Below is a small trained network, with its code and all its weights. Each question gives an input and a class and asks what happens when units are switched off, that is, made to give their printed mean instead of their output.

import numpy as np


def w(rows, s, z=0):
    codes = np.array(rows[::2]) - 128.0
    scale = np.full(codes.shape[1], s)
    scale[-1] = z or s
    return codes * scale


def f(y):
    return np.maximum(y, 0)


def log_softmax(a):
    a = a - a.max(-1, keepdims=True)
    return a - np.log(np.exp(a).sum(-1, keepdims=True))


def net(x, mask):
    res = np.array(x, float).reshape(1, 8) / 4 @ E
    y = f(res @ A[0][:, :-1].T + A[0][:, -1])
    res = res + np.where(mask, y, B[0][:, -1]) @ B[0][:, :-1]
    return log_softmax(res[-1] @ U[:, :-1].T + U[:, -1])


A, B = {}, {}
E = w([
[127,190,44,78,108,68,205,232,36,102],'x0',
[131,122,124,129,125,125,127,127,125,124],'x1',
[73,62,80,57,54,255,154,194,195,200],'x2',
[128,125,127,127,127,128,128,127,129,130],'x3',
[93,77,137,44,216,56,43,211,217,63],'x4',
[26,83,221,202,63,57,227,164,163,84],'x5',
[150,40,181,38,211,160,230,85,67,112],'x6',
[132,127,124,131,128,132,128,128,129,122],'x7',
],0.007)
A[0] = w([
[101,90,142,68,197,39,64,215,192,74,64],'neuron 0',
[174,180,199,200,189,27,111,53,70,72,66],'neuron 1',
[147,162,139,149,161,72,118,110,74,96,62],'neuron 2',
[77,93,180,182,88,93,195,151,144,98,79],'neuron 3',
[151,59,171,48,204,156,209,99,85,102,69],'neuron 4',
[59,96,195,177,94,85,192,155,146,109,90],'neuron 5',
[162,167,115,211,46,165,213,62,56,190,24],'neuron 6',
[119,119,136,131,125,137,117,93,149,129,51],'neuron 7',
[138,104,155,84,158,134,184,104,101,107,2],'neuron 8',
[161,146,189,173,169,55,101,55,98,95,65],'neuron 9',
[146,57,180,54,206,149,217,90,82,109,75],'neuron 10',
[100,82,143,59,208,53,56,221,200,72,63],'neuron 11',
[65,66,103,74,58,238,155,175,183,198,52],'neuron 12',
[107,203,90,197,74,112,39,169,171,125,50],'neuron 13',
[62,85,182,160,88,106,184,139,166,99,70],'neuron 14',
[72,102,187,178,86,89,201,160,156,98,63],'neuron 15',
[117,193,17,66,109,65,206,255,41,100,79],'neuron 16',
[164,177,143,208,57,156,200,56,52,179,63],'neuron 17',
[142,65,178,63,191,163,203,100,84,101,55],'neuron 18',
[120,85,188,175,132,176,56,30,194,163,12],'neuron 19',
[220,155,38,78,180,184,51,87,113,155,43],'neuron 20',
[124,197,32,87,95,83,206,226,34,109,28],'neuron 21',
[69,102,170,165,83,96,183,146,152,98,62],'neuron 22',
[111,204,77,202,67,111,57,171,184,131,21],'neuron 23',
[217,155,39,72,171,187,62,98,105,152,55],'neuron 24',
[120,73,197,178,139,181,58,25,194,149,59],'neuron 25',
[68,51,101,66,53,232,152,178,180,200,29],'neuron 26',
],0.0067,0.0039)
B[0] = w([
[66,114,81,97,103,231,175,36,128,79,228],'neuron 0',
[203,199,37,124,170,109,192,206,170,81,251],'neuron 1',
[173,153,102,135,151,134,166,173,154,104,182],'neuron 2',
[108,171,148,64,164,123,75,139,74,173,187],'neuron 3',
[91,94,86,192,43,65,83,127,145,183,217],'neuron 4',
[111,182,154,59,173,120,71,142,60,175,194],'neuron 5',
[49,105,93,78,115,225,150,48,121,76,233],'neuron 6',
[134,120,147,140,126,134,124,123,140,125,136],'neuron 7',
[105,107,103,160,79,104,106,119,151,143,158],'neuron 8',
[194,179,70,136,173,116,189,206,155,88,212],'neuron 9',
[100,97,79,202,34,62,82,132,145,179,222],'neuron 10',
[67,106,78,96,95,244,171,24,105,84,237],'neuron 11',
[213,200,51,142,186,94,194,202,163,65,222],'neuron 12',
[86,76,87,203,31,49,86,120,128,195,197],'neuron 13',
[121,177,165,75,171,105,74,145,71,169,183],'neuron 14',
[101,182,159,65,164,115,76,136,65,173,189],'neuron 15',
[185,40,253,182,158,147,140,118,188,108,254],'neuron 16',
[60,110,76,91,112,222,150,51,126,84,236],'neuron 17',
[100,107,89,189,50,69,87,132,143,172,205],'neuron 18',
[168,53,226,164,150,140,153,135,161,102,196],'neuron 19',
[70,187,187,51,177,100,64,155,45,192,229],'neuron 20',
[176,56,238,163,162,137,132,124,195,99,230],'neuron 21',
[108,165,156,79,170,117,76,138,75,176,177],'neuron 22',
[101,74,88,188,42,60,92,118,137,192,193],'neuron 23',
[77,194,198,56,174,97,58,152,39,190,226],'neuron 24',
[178,60,231,159,155,130,153,144,175,97,211],'neuron 25',
[212,199,53,135,184,93,189,189,156,69,221],'neuron 26',
],0.0067,0.009)
U = w([
[111,174,174,68,162,107,86,151,63,174,128],'0',
[179,176,53,135,157,106,171,186,150,90,254],'1',
[86,113,90,105,99,215,150,52,120,93,60],'2',
[112,100,96,189,33,57,99,135,136,178,151],'3',
[164,73,254,160,150,136,138,132,164,110,44],'4',
],0.013,0.00099)

Each question gives the input, the list of numbers given to net, and the class t.
The units are the neurons (one row each of A and B). Each row of codes is followed by its name. A weight is (code - 128) times the scale printed after its matrix; where a second scale follows, it is the last column's (A, B and U).
mask holds one flag per neuron, in row order. A switched-off neuron (its flag False) gives its mean, the last column of its row in B, instead of its output. The means were averaged over made-up inputs and are rounded, as every weight is.
A unit's drop is (log p(t) with every unit on - log p(t) with that unit switched off) / (log p(t) with every unit on - log p(t) with every unit switched off).
The circuit of an input: a set's keep is (log p(t) with only the set's units on - log p(t) with every unit switched off) / (log p(t) with every unit on - log p(t) with every unit switched off). Starting from the 12 units with the biggest drops (on a tie, the unit counted first), units are removed one at a time, each time the one whose removal leaves the highest keep (on an exact tie, the one counted first), for as long as the keep stays at least 0.8.
circuit, biggest first: the units of the circuit, biggest drop first
top k neurons: the k neurons with the biggest drops, biggest first
drop of u: that unit's drop, to one decimal
input [-5,-6,3,7,1,-3,-3,6], class 4: circuit, biggest first => (neuron 25)
input [5,1,3,-1,8,8,-5,2], class 0: top 3 neurons => (neuron 5; neuron 15; neuron 14)
input [-7,-2,-5,7,7,1,-5,-7], class 2: top 3 neurons => (neuron 11; neuron 0; neuron 16)
input [2,-6,8,-3,8,-4,5,-7], class 1: top 3 neurons => (neuron 26; neuron 12; neuron 6)
input [2,-5,-7,8,7,3,7,6], class 1: top 2 neurons => (neuron 1; neuron 9)
input [-7,-5,-7,-1,4,0,-3,7], class 1: top 2 neurons => (neuron 1; neuron 9)
input [-3,2,3,-1,-7,-7,8,0], class 3: top 3 neurons => (neuron 10; neuron 4; neuron 18)
input [4,-8,-1,8,-1,3,-2,3], class 4: circuit, biggest first => (neuron 16; neuron 21)
input [-5,-1,-3,-7,-7,-8,-7,-2], class 0: top 4 neurons => (neuron 20; neuron 24; neuron 11; neuron 0)
input [-1,6,2,5,5,-3,5,-1], class 2: top 3 neurons => (neuron 11; neuron 0; neuron 13)
input [-3,-4,5,-3,0,-6,4,0], class 0: top 3 neurons => (neuron 24; neuron 20; neuron 1)
input [7,1,6,-3,1,2,5,6], class 4: top 2 neurons => (neuron 16; neuron 21)
input [6,1,-5,2,4,-1,1,-2], class 4: drop of neuron 12 => 0.2
input [7,4,5,-3,3,0,4,1], class 4: circuit, biggest first => (neuron 16)
input [-2,4,-4,5,8,0,-6,-2], class 2: drop of neuron 0 => 0.3
input [7,-4,1,8,-3,6,-3,1], class 4: drop of neuron 21 => 0.9
